Below is a small trained network, with its code and all its weights. Each question gives an input and a class and asks what happens when units are switched off, that is, made to give their printed mean instead of their output.

import numpy as np


def w(rows, s, z=0):
    codes = np.array(rows[::2]) - 128.0
    scale = np.full(codes.shape[1], s)
    scale[-1] = z or s
    return codes * scale


def f(y):
    return np.maximum(y, 0)


def log_softmax(a):
    a = a - a.max(-1, keepdims=True)
    return a - np.log(np.exp(a).sum(-1, keepdims=True))


def net(x, mask):
    res = np.array(x, float).reshape(1, 4) / 4 @ E
    y = f(res @ A[0][:, :-1].T + A[0][:, -1])
    res = res + np.where(mask, y, B[0][:, -1]) @ B[0][:, :-1]
    return log_softmax(res[-1] @ U[:, :-1].T + U[:, -1])


A, B = {}, {}
E = w([
[201,90,119,41,57,58,82],'x0',
[32,129,63,48,130,165,56],'x1',
[111,157,226,147,39,182,91],'x2',
[123,3,70,185,88,166,109],'x3',
],0.012)
A[0] = w([
[161,128,123,107,80,54,92,102],'neuron 0',
[91,182,117,209,184,213,159,97],'neuron 1',
[142,138,67,155,231,46,158,107],'neuron 2',
[118,188,198,136,55,214,90,92],'neuron 3',
[129,207,142,63,166,110,146,107],'neuron 4',
[130,145,198,115,75,183,103,93],'neuron 5',
[140,148,53,98,177,109,166,99],'neuron 6',
[49,161,159,171,208,235,185,98],'neuron 7',
[122,30,81,180,76,172,139,91],'neuron 8',
[144,175,198,168,55,183,54,96],'neuron 9',
[130,72,50,215,60,131,106,125],'neuron 10',
[102,58,143,177,57,170,94,122],'neuron 11',
[92,150,205,150,60,150,61,95],'neuron 12',
[218,122,152,12,58,22,63,108],'neuron 13',
[190,133,54,109,170,75,124,82],'neuron 14',
[130,115,124,139,159,113,94,6],'neuron 15',
[53,173,90,35,92,176,27,83],'neuron 16',
[58,186,127,209,177,188,172,106],'neuron 17',
[156,142,113,138,117,134,114,26],'neuron 18',
[142,93,70,128,198,96,147,123],'neuron 19',
[48,118,85,40,151,182,70,75],'neuron 20',
[208,124,128,44,72,74,73,99],'neuron 21',
[114,244,191,99,154,29,172,122],'neuron 22',
[123,153,142,193,137,171,227,111],'neuron 23',
[202,143,188,184,84,169,155,101],'neuron 24',
[206,113,170,158,178,62,204,84],'neuron 25',
[195,121,83,95,73,105,104,78],'neuron 26',
[98,29,83,198,124,159,113,119],'neuron 27',
[97,242,155,131,157,96,156,129],'neuron 28',
[115,119,165,123,104,146,129,53],'neuron 29',
[96,219,150,24,170,135,122,113],'neuron 30',
[146,126,68,90,182,93,168,92],'neuron 31',
[147,223,169,61,154,116,141,105],'neuron 32',
[164,137,158,200,163,93,152,92],'neuron 33',
[183,97,139,59,72,65,87,92],'neuron 34',
[55,153,129,155,176,162,153,92],'neuron 35',
[190,121,179,213,119,56,227,75],'neuron 36',
[5,155,89,114,183,171,87,92],'neuron 37',
[60,160,87,67,135,169,69,76],'neuron 38',
[121,146,56,142,240,142,188,122],'neuron 39',
[167,110,77,93,173,65,147,91],'neuron 40',
[125,203,189,111,127,102,79,115],'neuron 41',
[105,180,221,134,93,167,85,118],'neuron 42',
[190,105,176,189,89,96,223,90],'neuron 43',
],0.014,0.016)
B[0] = w([
[86,153,135,149,77,123,156,176],'neuron 0',
[69,160,167,148,47,139,193,202],'neuron 1',
[99,190,192,81,169,148,55,199],'neuron 2',
[78,201,173,93,190,149,37,201],'neuron 3',
[148,54,119,194,166,180,153,192],'neuron 4',
[117,178,163,77,161,152,77,178],'neuron 5',
[83,143,142,90,168,139,68,174],'neuron 6',
[58,151,157,156,30,110,200,217],'neuron 7',
[169,54,138,213,192,191,189,192],'neuron 8',
[91,193,157,40,191,154,43,199],'neuron 9',
[141,44,142,189,182,209,149,195],'neuron 10',
[142,60,124,167,200,187,92,195],'neuron 11',
[87,181,176,47,191,154,54,191],'neuron 12',
[35,147,152,184,6,124,211,252],'neuron 13',
[88,167,175,88,161,163,67,174],'neuron 14',
[123,131,114,129,119,139,114,128],'neuron 15',
[208,161,17,85,105,38,105,216],'neuron 16',
[60,153,182,149,37,130,204,209],'neuron 17',
[134,153,137,86,128,143,94,128],'neuron 18',
[102,160,143,80,190,180,57,182],'neuron 19',
[213,128,30,94,120,56,111,201],'neuron 20',
[67,158,161,169,49,149,188,212],'neuron 21',
[181,33,112,209,194,189,172,233],'neuron 22',
[96,146,115,164,65,93,197,187],'neuron 23',
[191,184,66,82,132,65,81,191],'neuron 24',
[217,147,53,90,102,47,81,194],'neuron 25',
[87,142,146,173,80,131,155,169],'neuron 26',
[173,22,129,187,197,192,172,200],'neuron 27',
[177,41,125,181,171,187,157,207],'neuron 28',
[99,132,113,105,136,165,121,134],'neuron 29',
[185,34,106,195,206,156,163,208],'neuron 30',
[94,185,150,62,188,180,59,175],'neuron 31',
[159,41,130,182,175,198,175,203],'neuron 32',
[169,138,49,120,118,64,124,170],'neuron 33',
[64,154,127,134,64,133,175,199],'neuron 34',
[78,149,141,174,60,101,185,176],'neuron 35',
[218,136,17,104,120,63,135,206],'neuron 36',
[187,149,33,104,88,47,111,204],'neuron 37',
[207,163,34,120,91,83,114,187],'neuron 38',
[45,201,211,68,167,166,80,202],'neuron 39',
[76,176,165,79,175,156,72,176],'neuron 40',
[144,75,118,164,181,158,121,187],'neuron 41',
[63,153,167,68,179,159,60,200],'neuron 42',
[200,136,32,115,125,76,110,196],'neuron 43',
],0.012,0.024)
U = w([
[142,2,144,211,215,222,150,155],'0',
[7,176,168,173,6,121,188,218],'1',
[53,193,193,81,211,160,14,88],'2',
[207,143,40,112,98,33,94,1],'3',
],0.012,0.0075)

Each question gives the input, the list of numbers given to net, and the class t.
The units are the neurons (one row each of A and B). Each row of codes is followed by its name. A weight is (code - 128) times the scale printed after its matrix; where a second scale follows, it is the last column's (A, B and U).
mask holds one flag per neuron, in row order. A switched-off neuron (its flag False) gives its mean, the last column of its row in B, instead of its output. The means were averaged over made-up inputs and are rounded, as every weight is.
A unit's drop is (log p(t) with every unit on - log p(t) with that unit switched off) / (log p(t) with every unit on - log p(t) with every unit switched off).
The circuit of an input: a set's keep is (log p(t) with only the set's units on - log p(t) with every unit switched off) / (log p(t) with every unit on - log p(t) with every unit switched off). Starting from the 12 units with the biggest drops (on a tie, the unit counted first), units are removed one at a time, each time the one whose removal leaves the highest keep (on an exact tie, the one counted first), for as long as the keep stays at least 0.8.
units of the circuit, in order: the units of the circuit, biggest drop first
most important unit: the unit with the biggest drop
k most important neurons: the k neurons with the biggest drops, biggest first
drop when u is switched off: that unit's drop, to one decimal
input [6,7,1,-4], class 3: units of the circuit, in order : neuron 16
input [-2,6,-5,-3], class 3: 3 most important neurons : neuron 37; neuron 20; neuron 38
input [3,-7,-5,-6], class 3: 4 most important neurons : neuron 25; neuron 36; neuron 43; neuron 33
input [-8,2,7,6], class 1: 2 most important neurons : neuron 7; neuron 17
input [-7,0,7,1], class 1: 3 most important neurons : neuron 7; neuron 17; neuron 1
input [8,-8,0,3], class 1: 3 most important neurons : neuron 13; neuron 21; neuron 34
input [0,5,-7,-7], class 0: 4 most important neurons : neuron 30; neuron 22; neuron 4; neuron 32
input [-8,7,-5,-7], class 1: 4 most important neurons : neuron 7; neuron 17; neuron 1; neuron 35
input [6,2,-4,5], class 1: 3 most important neurons : neuron 13; neuron 22; neuron 30
input [-7,1,-8,-5], class 2: 4 most important neurons : neuron 39; neuron 2; neuron 13; neuron 31
input [-5,-7,-7,-3], class 2: 4 most important neurons : neuron 39; neuron 2; neuron 19; neuron 16
input [5,6,-2,-5], class 3: 4 most important neurons : neuron 16; neuron 20; neuron 38; neuron 27
input [8,-5,3,7], class 1: 3 most important neurons : neuron 13; neuron 34; neuron 21
input [-1,4,5,4], class 2: most important unit : neuron 22
input [4,-8,-6,2], class 3: 2 most important neurons : neuron 36; neuron 25
input [4,7,3,-8], class 0: drop when neuron 30 is switched off : 0.2
input [4,-2,7,6], class 2: drop when neuron 22 is switched off : 0.3
input [7,-2,3,-8], class 0: drop when neuron 22 is switched off : 2.9
input [-4,5,-2,-2], class 3: drop when neuron 37 is switched off : 0.5
input [4,-5,4,0], class 3: units of the circuit, in order : neuron 24
